Below is a small trained network, with its code and all its weights. Each question gives an input and a target symbol and asks what happens when units are switched off, that is, made to give their printed mean instead of their output.

import numpy as np


def w(rows, s, z=0):
    codes = np.array(rows[::2]) - 128.0
    scale = np.full(codes.shape[1], s)
    scale[-1] = z or s
    return codes * scale


def f(y):
    return np.maximum(y, 0)


def softmax(a):
    e = np.exp(a - a.max(-1, keepdims=True))
    return e / e.sum(-1, keepdims=True)


def log_softmax(a):
    a = a - a.max(-1, keepdims=True)
    return a - np.log(np.exp(a).sum(-1, keepdims=True))


def net(x, mask):
    ids = ['αβδθξπστφω'.index(c) for c in x.split()]
    T = len(ids)
    res = E[ids] + P[:T]
    q, k, v = (res @ M[0].T for M in (Q, K, V))
    z = softmax(np.where(np.tri(T) > 0, q @ k.T / 3**0.5, -1e9)) @ v
    res = res + np.where(mask[0], z, O[0][:, -1]) @ O[0][:, :-1]
    y = f(res @ A[0][:, :-1].T + A[0][:, -1])
    res = res + np.where(mask[1:9], y, B[0][:, -1]) @ B[0][:, :-1]
    return log_softmax(res[-1] @ U[:, :-1].T + U[:, -1])


Q, K, V, O, A, B = {}, {}, {}, {}, {}, {}
E = w([
[66,199,137,78,184],'α',
[34,133,154,106,134],'β',
[31,74,174,185,160],'δ',
[121,159,168,204,172],'θ',
[61,135,170,162,249],'ξ',
[158,152,136,77,143],'π',
[175,179,145,146,61],'σ',
[114,155,137,31,253],'τ',
[100,109,128,55,160],'φ',
[99,116,145,150,58],'ω',
],0.0071)
P = w([
[199,115,255,101,104],'0',
[85,229,147,122,151],'1',
[187,93,145,115,107],'2',
[84,222,51,180,147],'3',
[58,133,138,133,97],'4',
[188,59,103,119,126],'5',
[74,220,48,173,173],'6',
[37,110,132,113,79],'7',
[197,62,96,131,141],'8',
],0.0089)
Q[0] = w([
[98,179,6,180,109],'H0',
[135,125,117,165,161],'H0',
[105,114,16,126,146],'H0',
],0.021)
K[0] = w([
[142,177,255,107,106],'H0',
[157,120,141,146,146],'H0',
[100,112,207,87,119],'H0',
],0.023)
V[0] = w([
[182,77,133,163,237],'H0',
[122,3,116,78,128],'H0',
[46,113,156,123,155],'H0',
],0.022)
O[0] = w([
[151,13,115,132,253,110],'H0',
[40,17,50,77,113,33],'H0',
[67,69,218,83,141,254],'H0',
],0.013,0.004)
A[0] = w([
[182,31,165,223,34,22],'N0',
[136,172,156,144,116,44],'N1',
[216,65,132,94,50,166],'N2',
[113,135,32,155,141,2],'N3',
[120,148,181,112,131,197],'N4',
[62,154,54,128,104,31],'N5',
[182,106,100,143,171,147],'N6',
[221,127,115,5,121,64],'N7',
],0.016,0.0036)
B[0] = w([
[142,205,99,34,243,148],'N0',
[97,96,123,68,166,216],'N1',
[179,106,162,101,24,158],'N2',
[171,115,12,104,115,150],'N3',
[113,120,83,200,93,254],'N4',
[155,128,204,85,77,155],'N5',
[207,113,172,181,126,162],'N6',
[105,145,5,129,164,156],'N7',
],0.019,0.012)
U = w([
[62,153,66,178,206,252],'α',
[96,113,182,149,96,225],'β',
[71,36,138,41,229,125],'δ',
[175,168,137,156,175,85],'θ',
[137,35,163,120,163,82],'ξ',
[183,115,41,179,99,3],'π',
[139,150,68,85,186,79],'σ',
[122,40,25,132,221,4],'τ',
[116,3,83,75,129,79],'φ',
[152,137,172,69,127,127],'ω',
],0.0049,0.005)

Each question gives the input, a string of symbols that net reads in full, and the target symbol t.
The units are the heads (3 rows each of Q, K, V and O) and the neurons (one row each of A and B). Each row of codes is followed by its name. A weight is (code - 128) times the scale printed after its matrix; where a second scale follows, it is the last column's (O, A, B and U).
mask holds one flag per unit, heads first, then neurons. A switched-off unit (its flag False) gives its mean, the last column of its rows in O or B, instead of its output. The means were averaged over made-up inputs and are rounded, as every weight is.
A unit's drop is (log p(t) with every unit on - log p(t) with that unit switched off) / (log p(t) with every unit on - log p(t) with every unit switched off).
The circuit of an input: a set's keep is (log p(t) with only the set's units on - log p(t) with every unit switched off) / (log p(t) with every unit on - log p(t) with every unit switched off). Starting from all 9 units, units are removed one at a time, each time the one whose removal leaves the highest keep (on an exact tie, the one counted first), for as long as the keep stays at least 0.8.
circuit, biggest first: the units of the circuit, biggest drop first
unit that matters most: the unit with the biggest drop
k most important neurons: the k neurons with the biggest drops, biggest first
drop of u: that unit's drop, to one decimal
input δ β θ θ ξ ξ α β π, target π: circuit, biggest first => (N1 N2)
input α α β δ π δ β δ δ, target δ: circuit, biggest first => (H0 N0)
input π α φ φ ω φ ω, target π: circuit, biggest first => (H0 N3)
input θ δ φ ξ, target θ: circuit, biggest first => (H0 N6)
input ξ ω ξ σ, target ξ: 2 most important neurons => (N6 N4)
input β β ω, target ω: circuit, biggest first => (N2 N0 H0)
input ξ π φ δ α α θ, target ξ: circuit, biggest first => (H0 N6)
input α φ θ φ ω α α θ θ, target θ: 2 most important neurons => (N6 N1)
input π π δ, target δ: circuit, biggest first => (H0 N4)
input φ α θ π, target φ: circuit, biggest first => (H0 N5)
input θ α α ω, target θ: 3 most important neurons => (N6 N4 N1)
input τ α φ σ ω σ β, target τ: 3 most important neurons => (N3 N2 N5)
input β φ π δ σ τ φ, target β: circuit, biggest first => (H0 N5 N1)
input τ α α α, target τ: circuit, biggest first => (H0)
input π α σ α β α τ, target π: 3 most important neurons => (N3 N1 N6)
input α ξ β π π β π π π, target π: circuit, biggest first => (N7 N1 N2)
input ω φ β β, target ω: 2 most important neurons => (N5 N4)
input ξ π φ, target φ: 2 most important neurons => (N2 N4)
input φ θ α π π α ξ, target φ: 2 most important neurons => (N3 N5)
input π θ β θ, target π: 2 most important neurons => (N3 N1)
input φ φ σ, target σ: unit that matters most => N0
input π δ φ σ α ω β, target π: circuit, biggest first => (H0 N3)
input ω δ π θ, target ω: 3 most important neurons => (N5 N4 N7)
input β ξ α α, target β: most important neuron => (N5)
input φ φ δ α, target φ: 2 most important neurons => (N3 N5)
input σ ξ θ θ, target σ: 2 most important neurons => (N1 N3)
input θ σ π σ, target θ: 2 most important neurons => (N6 N4)
input β β α π θ θ π, target β: drop of N7 => 0.1
